Below are the code and all the weights of a small trained network. Each question names an input and a target symbol and asks about switching units off, where a switched-off unit gives its printed mean instead of its output.

import numpy as np


def w(rows, s, z=0):
    codes = np.array(rows[::2]) - 128.0
    scale = np.full(codes.shape[1], s)
    scale[-1] = z or s
    return codes * scale


def norm(h):
    return h / np.sqrt((h * h).mean(-1, keepdims=True) + 1e-5)


def f(y):
    return y / 2 * (1 + np.tanh(0.7978845608 * (y + 0.044715 * y**3)))


def softmax(a):
    e = np.exp(a - a.max(-1, keepdims=True))
    return e / e.sum(-1, keepdims=True)


def log_softmax(a):
    a = a - a.max(-1, keepdims=True)
    return a - np.log(np.exp(a).sum(-1, keepdims=True))


def net(x, mask):
    ids = ['αβγδεησ'.index(c) for c in x.split()]
    T = len(ids)
    res = E[ids] + P[:T]
    r = norm(res)
    for j in range(2):
        rows = slice(2 * j, 2 * j + 2)
        q, k, v = (r @ M[0][rows].T for M in (Q, K, V))
        z = softmax(np.where(np.tri(T) > 0, q @ k.T / 2**0.5, -1e9)) @ v
        o = O[0][rows]
        res = res + np.where(mask[j], z, o[:, -1]) @ o[:, :-1]
    y = f(norm(res) @ A[0][:, :-1].T + A[0][:, -1])
    res = res + np.where(mask[2:10], y, B[0][:, -1]) @ B[0][:, :-1]
    return log_softmax(norm(res)[-1] @ U[:, :-1].T + U[:, -1])


Q, K, V, O, A, B = {}, {}, {}, {}, {}, {}
E = w([
[221,252,108],'α',
[164,125,163],'β',
[105,143,232],'γ',
[171,140,147],'δ',
[128,161,146],'ε',
[57,174,123],'η',
[98,180,89],'σ',
],0.019)
P = w([
[65,253,82],'0',
[84,234,99],'1',
[106,209,111],'2',
[117,193,121],'3',
[123,183,128],'4',
[137,174,133],'5',
[128,160,139],'6',
],0.0028)
Q[0] = w([
[131,48,136],'H0',
[88,81,107],'H0',
[218,131,249],'H1',
[70,85,111],'H1',
],0.019)
K[0] = w([
[160,123,7],'H0',
[37,218,79],'H0',
[194,196,95],'H1',
[56,56,134],'H1',
],0.013)
V[0] = w([
[172,212,89],'H0',
[170,71,178],'H0',
[208,255,224],'H1',
[167,170,64],'H1',
],0.009)
O[0] = w([
[158,65,30,151],'H0',
[109,208,25,151],'H0',
[108,172,159,251],'H1',
[236,3,119,154],'H1',
],0.0054,0.016)
A[0] = w([
[180,184,151,170],'N0',
[155,173,125,220],'N1',
[78,188,158,138],'N2',
[76,6,149,134],'N3',
[84,181,150,111],'N4',
[182,113,22,82],'N5',
[130,155,113,220],'N6',
[124,138,148,1],'N7',
],0.013,0.00095)
B[0] = w([
[101,117,91,254],'N0',
[113,123,139,206],'N1',
[106,105,111,211],'N2',
[113,123,245,122],'N3',
[194,106,137,194],'N4',
[121,84,202,146],'N5',
[113,96,173,160],'N6',
[132,127,104,135],'N7',
],0.012,0.0087)
U = w([
[226,87,78,14],'α',
[105,180,14,159],'β',
[148,243,209,252],'γ',
[145,70,201,120],'δ',
[60,6,53,39],'ε',
[25,75,131,36],'η',
[150,36,154,106],'σ',
],0.012,0.0041)

Each question gives the input, a string of symbols that net reads in full, and the target symbol t.
The units are the heads (2 rows each of Q, K, V and O) and the neurons (one row each of A and B). Each row of codes is followed by its name. A weight is (code - 128) times the scale printed after its matrix; where a second scale follows, it is the last column's (O, A, B and U).
mask holds one flag per unit, heads first, then neurons. A switched-off unit (its flag False) gives its mean, the last column of its rows in O or B, instead of its output. The means were averaged over made-up inputs and are rounded, as every weight is.
A unit's drop is (log p(t) with every unit on - log p(t) with that unit switched off) / (log p(t) with every unit on - log p(t) with every unit switched off).
The circuit of an input: a set's keep is (log p(t) with only the set's units on - log p(t) with every unit switched off) / (log p(t) with every unit on - log p(t) with every unit switched off). Starting from all 10 units, units are removed one at a time, each time the one whose removal leaves the highest keep (on an exact tie, the one counted first), for as long as the keep stays at least 0.8.
units of the circuit, in order: the units of the circuit, biggest drop first
most important unit: the unit with the biggest drop
top k neurons: the k neurons with the biggest drops, biggest first
heads that matter: for each layer, one digit per head in row order, 1 if its drop is at least 0.15 and else 0, layers parted by /
drop of u: that unit's drop, to one decimal
input β δ σ ε δ, target β: most important unit : H1
input β γ γ α γ ε ε, target β: top 4 neurons : [N5 N0 N2 N4]
input ε α η, target ε: top 2 neurons : [N2 N4]
input ε η δ ε β β, target β: top 2 neurons : [N0 N4]
input β σ α δ σ, target η: units of the circuit, in order : [N5 H1 N6 N0]
input γ δ β γ α β ε, target β: heads that matter : 10
input γ η β, target β: top 2 neurons : [N5 N0]
input α δ γ δ β, target α: drop of N2 : 1.0
input ε δ ε ε, target ε: drop of N0 : 0.0
input γ γ ε η, target γ: drop of N0 : 0.7
input η η ε, target ε: units of the circuit, in order : [H0 N5]
